W =
[[ 1.01 -0.06  0.14 -0.07 -1.37]
 [ 0.32  1.90 -0.34  0.47  0.33]
 [ 1.53  1.90 -0.03  0.49 -0.66]
 [-0.59 -1.08 -0.14 -0.33 -0.61]
 [ 0.27 -0.69  0.05 -0.26 -1.13]
 [-1.57 -0.06 -0.58 -0.07  0.80]
 [ 1.36  0.41  0.16  0.06 -1.42]
 [-0.25  0.96 -0.36  0.23  0.33]
 [-0.88 -1.16 -0.19 -0.37 -0.49]
 [ 0.21  1.74 -0.36  0.41  0.39]
 [-0.36  0.96 -0.41  0.21  0.45]
 [-0.42  0.96 -0.41  0.21  0.45]
 [ 0.95 -1.24  0.31 -0.39 -2.07]
 [-0.25  1.35 -0.44  0.32  0.51]
 [-0.54 -1.32 -0.07 -0.42 -0.90]]
Indices start at 0.
(0, 0) => 1.01
(4, 0) => 0.27
(5, 4) => 0.80
(13, 0) => -0.25
(8, 4) => -0.49
(5, 2) => -0.58
(10, 3) => 0.21
(6, 4) => -1.42
(7, 2) => -0.36
(14, 2) => -0.07
(4, 1) => -0.69
(6, 0) => 1.36
(7, 1) => 0.96
(14, 1) => -1.32
(2, 0) => 1.53
(4, 2) => 0.05
(14, 4) => -0.90
(11, 4) => 0.45
(13, 4) => 0.51
(8, 0) => -0.88
(13, 2) => -0.44
(11, 1) => 0.96
(8, 3) => -0.37
(6, 3) => 0.06
(1, 4) => 0.33
(1, 0) => 0.32
(11, 0) => -0.42
(5, 3) => -0.07

A =
array([[  7.2,   6.0,  11.2,  -0.1,  19.1,  -0.6],
       [ -2.6,   6.0, -18.6,  -0.8,  -1.9,  16.5]])
A[0,0] = 7.2
A[0,5] = -0.6
A[1,0] = -2.6
A[-2,-2] = 19.1
A[-1,3] = -0.8
A[-1] = [-2.6, 6.0, -18.6, -0.8, -1.9, 16.5]
A[:, 2] = [11.2, -18.6]
A[1,-5] = 6.0
A[0,3] = -0.1
A[-1,-4] = -18.6

grid = -45	27	-9	-27	-11	32	13
grid[0] = -45
grid[3] = -27

x =
[ 0.95  7.20  3.22 -1.57  3.91 -0.93 -2.93  1.62 -5.21  1.71  0.88 -1.13
  3.70]
x[0]: 0.95
x[6]: -2.93
x[5]: -0.93
x[4]: 3.91
x[11]: -1.13
x[7]: 1.62
x[2]: 3.22
x[10]: 0.88
x[3]: -1.57

a =
[[-0.47 -2.98  4.53 -2.49 -3.90  3.92  4.24  1.68 -4.49 -0.77 -4.47 -0.41
   0.70]
 [ 4.90 -0.84 -4.89  3.62  5.03  2.03 -3.09 -1.67 -4.43  0.00  0.61 -3.35
  -6.47]]
a[0, -13]	-0.47
a[0, 11]	-0.41
a[1]	[4.90, -0.84, -4.89, 3.62, 5.03, 2.03, -3.09, -1.67, -4.43, 0.00, 0.61, -3.35, -6.47]
a[-2, 2]	4.53
a[:, 9]	[-0.77, 0.00]
a[-1, 1]	-0.84
a[0, 10]	-4.47
a[:, 1]	[-2.98, -0.84]
a[1, -8]	2.03
a[-1, 0]	4.90
a[:, 0]	[-0.47, 4.90]
a[0, 3]	-2.49
a[-1, -5]	-4.43
a[1, 12]	-6.47
a[0, 8]	-4.49
a[:, 7]	[1.68, -1.67]
a[-1, 7]	-1.67
a[0]	[-0.47, -2.98, 4.53, -2.49, -3.90, 3.92, 4.24, 1.68, -4.49, -0.77, -4.47, -0.41, 0.70]

B = 16  68  12  46  12  36  68   4  35  42  62  83
B[-12] => 16
B[5] => 36
B[-4] => 35
B[9] => 42

m =
-0.149,0.037,0.052,0.035,-0.101,-0.182,-0.016,0.071,0.020,0.007
0.005,0.046,0.198,0.188,0.045,-0.141,0.147,0.212,0.177,0.017
Rows and columns are counted from 0.
row 0 col 0 -> -0.149
row 1 col 7 -> 0.212
row 1 col 3 -> 0.188
row 0 col 2 -> 0.052
row 1 col 1 -> 0.046
row 1 col 2 -> 0.198
row 0 col 4 -> -0.101
row 0 col 3 -> 0.035
row 1 col 9 -> 0.017
row 0 col 6 -> -0.016

M =
array([[42, 54, 51, 48, 52],
       [37, 66, 27, 26, 28],
       [41, 40, 40, 40, 40],
       [82, 17, 73, 80, 68]])
M[-4,0] => 42
M[3,-4] => 17
M[2,-3] => 40
M[0,-1] => 52
M[-1,2] => 73
M[-1] => [82, 17, 73, 80, 68]
M[-1,-1] => 68
M[-4,-2] => 48
M[1,-2] => 26
M[-2,3] => 40
M[2] => [41, 40, 40, 40, 40]
